[[117 144 107 126 135 151 119 100 124 129 139 140 127 107]
 [129 126 139 129 122 117 125 143 133 129 124 115 130 138]
 [129 116 132 129 130 127 137 133 127 130 122 131 131 131]
 [127 117 131 127 130 125 138 134 128 131 123 132 130 130]
 [115 110 136 131 139 126 123 137 138 139 120 123 143 129]
 [121 138 128 132 129 132 108 126 134 129 133 117 135 129]]
:
[[115 110 136 131 139 126 123 137 138 139 120 123 143 129]
 [129 116 132 129 130 127 137 133 127 130 122 131 131 131]
 [127 117 131 127 130 125 138 134 128 131 123 132 130 130]
 [129 126 139 129 122 117 125 143 133 129 124 115 130 138]
 [121 138 128 132 129 132 108 126 134 129 133 117 135 129]
 [117 144 107 126 135 151 119 100 124 129 139 140 127 107]]

[[128 123 140 133 120 117 146 123 118 128 123 147 124 119]
 [123 127 118 135 126 128 122 125 131 137 123 128 142 121]
 [120 119 134 118 125 121 153 139 124 121 126 145 113 109]
 [118 115 129 135 135 114 149 140 120 133 114 137 122 119]
 [129 107 141 129 111 131 143 141 124 128 144 132 109 125]]
:
[[129 107 141 129 111 131 143 141 124 128 144 132 109 125]
 [118 115 129 135 135 114 149 140 120 133 114 137 122 119]
 [120 119 134 118 125 121 153 139 124 121 126 145 113 109]
 [128 123 140 133 120 117 146 123 118 128 123 147 124 119]
 [123 127 118 135 126 128 122 125 131 137 123 128 142 121]]

[[131 143 140 148 136]
 [138 117 156 120 114]
 [132 112 133 156 151]]
:
[[132 112 133 156 151]
 [138 117 156 120 114]
 [131 143 140 148 136]]

[[140 107 124 118 111 125 154 114 136 129 118]
 [114 142 143 132 132 143 122 135 127 125 138]
 [151 125 112 151 138 105 154 115 118 154 128]
 [124 143 133 137 140 133 117 138 126 130 137]
 [112 134 146 112 123 151 109 143 140 109 132]
 [128 128 128 127 128 128 126 129 128 127 128]
 [122 136 141 138 125 139 148 124 127 134 135]]
:
[[140 107 124 118 111 125 154 114 136 129 118]
 [151 125 112 151 138 105 154 115 118 154 128]
 [128 128 128 127 128 128 126 129 128 127 128]
 [112 134 146 112 123 151 109 143 140 109 132]
 [122 136 141 138 125 139 148 124 127 134 135]
 [114 142 143 132 132 143 122 135 127 125 138]
 [124 143 133 137 140 133 117 138 126 130 137]]

[[130 132 129 120 124 128 126]
 [128 128 137 123 121 132 128]
 [146 120 107 128 141 132 105]
 [139 122 116 121 141 129 112]]
:
[[146 120 107 128 141 132 105]
 [139 122 116 121 141 129 112]
 [128 128 137 123 121 132 128]
 [130 132 129 120 124 128 126]]

[[150 147 110 105 147 127 137 139 129 111 141 148 106]
 [151 119 144 135 133 128 147 112 127 142 116 148 155]
 [142 122 123 126 109 126 158 107 128 135 111 141 120]
 [132 115 110 128 141 128 124 128 128 143 122 132  98]
 [107 133 119 121 139 127 123 144 127 147 130 110 110]]
:
[[132 115 110 128 141 128 124 128 128 143 122 132  98]
 [151 119 144 135 133 128 147 112 127 142 116 148 155]
 [142 122 123 126 109 126 158 107 128 135 111 141 120]
 [107 133 119 121 139 127 123 144 127 147 130 110 110]
 [150 147 110 105 147 127 137 139 129 111 141 148 106]]
---
[[110 116 136]
 [137 119 120]
 [116 150 132]
 [139 119 146]]
:
[[116 136]
 [119 120]]

[[132 130 115 125]
 [131 136 100 119]]
:
[[130 115]
 [136 100]]

[[121 126 119 149]
 [120 128 126 131]
 [114 129 132 128]]
:
[[126 119]
 [128 126]]

[[148 129 123 143 150]
 [133 130 148 126 122]]
:
[[129 123]
 [130 148]]

[[122 135 117 130 116]
 [120 136 123 129 104]
 [129 122 138 123 145]]
:
[[135 117]
 [136 123]]

[[142 109 142 123 143]
 [136 141 120 154 144]
 [113 124 133 136 126]
 [136 103 131 132 107]]
:
[[109 142]
 [141 120]]

[[134 143 120 138]
 [122 116 126 136]
 [127 137 118 146]
 [148 111 139  99]]
:
[[143 120]
 [116 126]]

[[125 148 126 147 110]
 [149 121 138 108 143]
 [147 137 123 111 144]
 [115 134 142 150 105]
 [119 142 110 118 136]]
:
[[148 126]
 [121 138]]

[[149  99 150  99 115]
 [129 118 122 132 139]
 [135 136 137 130 129]
 [131 114 128 122 129]]
:
[[ 99 150]
 [118 122]]
